Here is a tiny trained network, its code and every weight. The questions are about switching its units off for an input and a class, where a switched-off unit gives its printed mean instead of its output.

import numpy as np


def w(rows, s, z=0):
    codes = np.array(rows[::2]) - 128.0
    scale = np.full(codes.shape[1], s)
    scale[-1] = z or s
    return codes * scale


def norm(h):
    return h / np.sqrt((h * h).mean(-1, keepdims=True) + 1e-5)


def f(y):
    return np.maximum(y, 0)


def log_softmax(a):
    a = a - a.max(-1, keepdims=True)
    return a - np.log(np.exp(a).sum(-1, keepdims=True))


def net(x, mask):
    res = np.array(x, float).reshape(1, 7) / 4 @ E
    u = 0
    for l in range(3):
        y = f(norm(res) @ A[l][:, :-1].T + A[l][:, -1])
        res = res + np.where(mask[u : u + 12], y, B[l][:, -1]) @ B[l][:, :-1]
        u += 12
    return log_softmax(norm(res)[-1] @ U[:, :-1].T + U[:, -1])


A, B = {}, {}
E = w([
[3,151,142],'x0',
[150,28,106],'x1',
[219,170,196],'x2',
[182,109,161],'x3',
[73,59,236],'x4',
[51,93,131],'x5',
[185,185,103],'x6',
],0.0049)
A[0] = w([
[185,120,167,89],'L0N1',
[243,2,75,83],'L0N2',
[82,249,208,205],'L0N3',
[143,240,197,26],'L0N4',
[246,24,161,13],'L0N5',
[24,125,143,180],'L0N6',
[221,66,115,1],'L0N7',
[94,179,117,126],'L0N8',
[237,28,140,45],'L0N9',
[148,160,36,49],'L0N10',
[235,105,37,176],'L0N11',
[224,182,111,80],'L0N12',
],0.0093,0.0042)
B[0] = w([
[150,165,169,163],'L0N1',
[161,205,254,227],'L0N2',
[227,72,110,254],'L0N3',
[204,95,170,180],'L0N4',
[134,190,130,197],'L0N5',
[195,57,37,234],'L0N6',
[107,199,230,167],'L0N7',
[173,120,186,171],'L0N8',
[100,226,175,199],'L0N9',
[113,217,102,170],'L0N10',
[114,217,142,247],'L0N11',
[85,40,76,201],'L0N12',
],0.007,0.0058)
A[1] = w([
[236,138,53,240],'L1N1',
[204,127,149,106],'L1N2',
[195,192,241,125],'L1N3',
[248,158,33,254],'L1N4',
[207,238,141,50],'L1N5',
[68,132,100,52],'L1N6',
[146,154,173,96],'L1N7',
[136,100,105,63],'L1N8',
[135,188,56,141],'L1N9',
[89,143,189,170],'L1N10',
[165,42,44,104],'L1N11',
[75,209,127,140],'L1N12',
],0.013,0.004)
B[1] = w([
[89,142,255,237],'L1N1',
[204,99,172,180],'L1N2',
[180,120,123,235],'L1N3',
[64,61,169,254],'L1N4',
[135,107,125,219],'L1N5',
[138,131,135,134],'L1N6',
[148,146,111,160],'L1N7',
[124,108,60,140],'L1N8',
[68,176,166,168],'L1N9',
[149,162,92,157],'L1N10',
[138,91,150,200],'L1N11',
[141,142,168,167],'L1N12',
],0.0095,0.012)
A[2] = w([
[41,110,152,109],'L2N1',
[182,162,136,79],'L2N2',
[149,148,176,107],'L2N3',
[98,184,112,105],'L2N4',
[136,79,72,245],'L2N5',
[176,127,193,139],'L2N6',
[27,233,141,179],'L2N7',
[103,146,96,93],'L2N8',
[197,58,152,252],'L2N9',
[136,122,137,70],'L2N10',
[107,74,109,90],'L2N11',
[82,10,210,182],'L2N12',
],0.013,0.0041)
B[2] = w([
[166,153,100,162],'L2N1',
[75,191,64,150],'L2N2',
[53,134,82,168],'L2N3',
[74,62,193,133],'L2N4',
[115,201,47,148],'L2N5',
[153,128,73,198],'L2N6',
[17,80,166,159],'L2N7',
[132,137,149,128],'L2N8',
[111,184,2,213],'L2N9',
[81,83,255,129],'L2N10',
[132,185,91,145],'L2N11',
[118,92,18,252],'L2N12',
],0.0062,0.015)
U = w([
[152,196,155,131],'0',
[155,166,94,2],'1',
[186,68,154,59],'2',
[33,147,138,109],'3',
[95,73,99,203],'4',
[127,71,131,165],'5',
[105,97,5,178],'6',
[172,204,145,119],'7',
],0.018,0.0037)

Each question gives the input, the list of numbers given to net, and the class t.
The units are the neurons (one row each of A and B). Each row of codes is followed by its name. A weight is (code - 128) times the scale printed after its matrix; where a second scale follows, it is the last column's (A, B and U).
mask holds one flag per neuron, layer by layer. A switched-off neuron (its flag False) gives its mean, the last column of its row in B, instead of its output. The means were averaged over made-up inputs and are rounded, as every weight is.
A unit's drop is (log p(t) with every unit on - log p(t) with that unit switched off) / (log p(t) with every unit on - log p(t) with every unit switched off).
The circuit of an input: a set's keep is (log p(t) with only the set's units on - log p(t) with every unit switched off) / (log p(t) with every unit on - log p(t) with every unit switched off). Starting from the 12 units with the biggest drops (on a tie, the unit counted first), units are removed one at a time, each time the one whose removal leaves the highest keep (on an exact tie, the one counted first), for as long as the keep stays at least 0.8.
units of the circuit, in order: the units of the circuit, biggest drop first
unit that matters most: the unit with the biggest drop
top k neurons: the k neurons with the biggest drops, biggest first
k most important neurons of layer l: the k neurons of layer l with the biggest drops, biggest first
drop when u is switched off: that unit's drop, to one decimal
input [8,0,3,4,-8,-3,-2], class 3: unit that matters most	L1N1
input [-1,-5,-1,6,-5,-8,2], class 5: units of the circuit, in order	L1N4, L0N12
input [-2,-1,6,0,6,-4,-1], class 1: units of the circuit, in order	L0N6, L1N1, L1N4
input [3,6,-4,5,5,-6,0], class 6: 3 most important neurons of layer 2	L2N9, L2N2, L2N6
input [0,1,8,-8,-3,-7,6], class 2: 2 most important neurons of layer 1	L1N1, L1N4
input [5,-3,8,-2,3,-4,-7], class 2: 3 most important neurons of layer 0	L0N3, L0N12, L0N4
input [-2,1,3,-4,8,1,6], class 7: 2 most important neurons of layer 0	L0N6, L0N12
input [-2,-7,-6,-3,2,-5,-1], class 4: 2 most important neurons of layer 1	L1N1, L1N4
input [6,-3,-3,-3,-4,-7,-8], class 4: top 3 neurons	L1N1, L0N6, L0N11
input [4,-7,1,-8,1,4,6], class 4: top 2 neurons	L0N2, L1N4
input [3,-6,1,3,-4,0,-7], class 2: 2 most important neurons of layer 1	L1N1, L1N2
input [7,-3,6,3,5,3,4], class 2: drop when L0N3 is switched off	0.5
input [-5,-5,5,3,3,-2,-8], class 1: drop when L2N9 is switched off	0.2
input [-7,-8,1,-4,-5,8,-1], class 4: units of the circuit, in order	L1N4
input [-6,-3,2,3,5,0,-1], class 1: drop when L1N3 is switched off	0.1
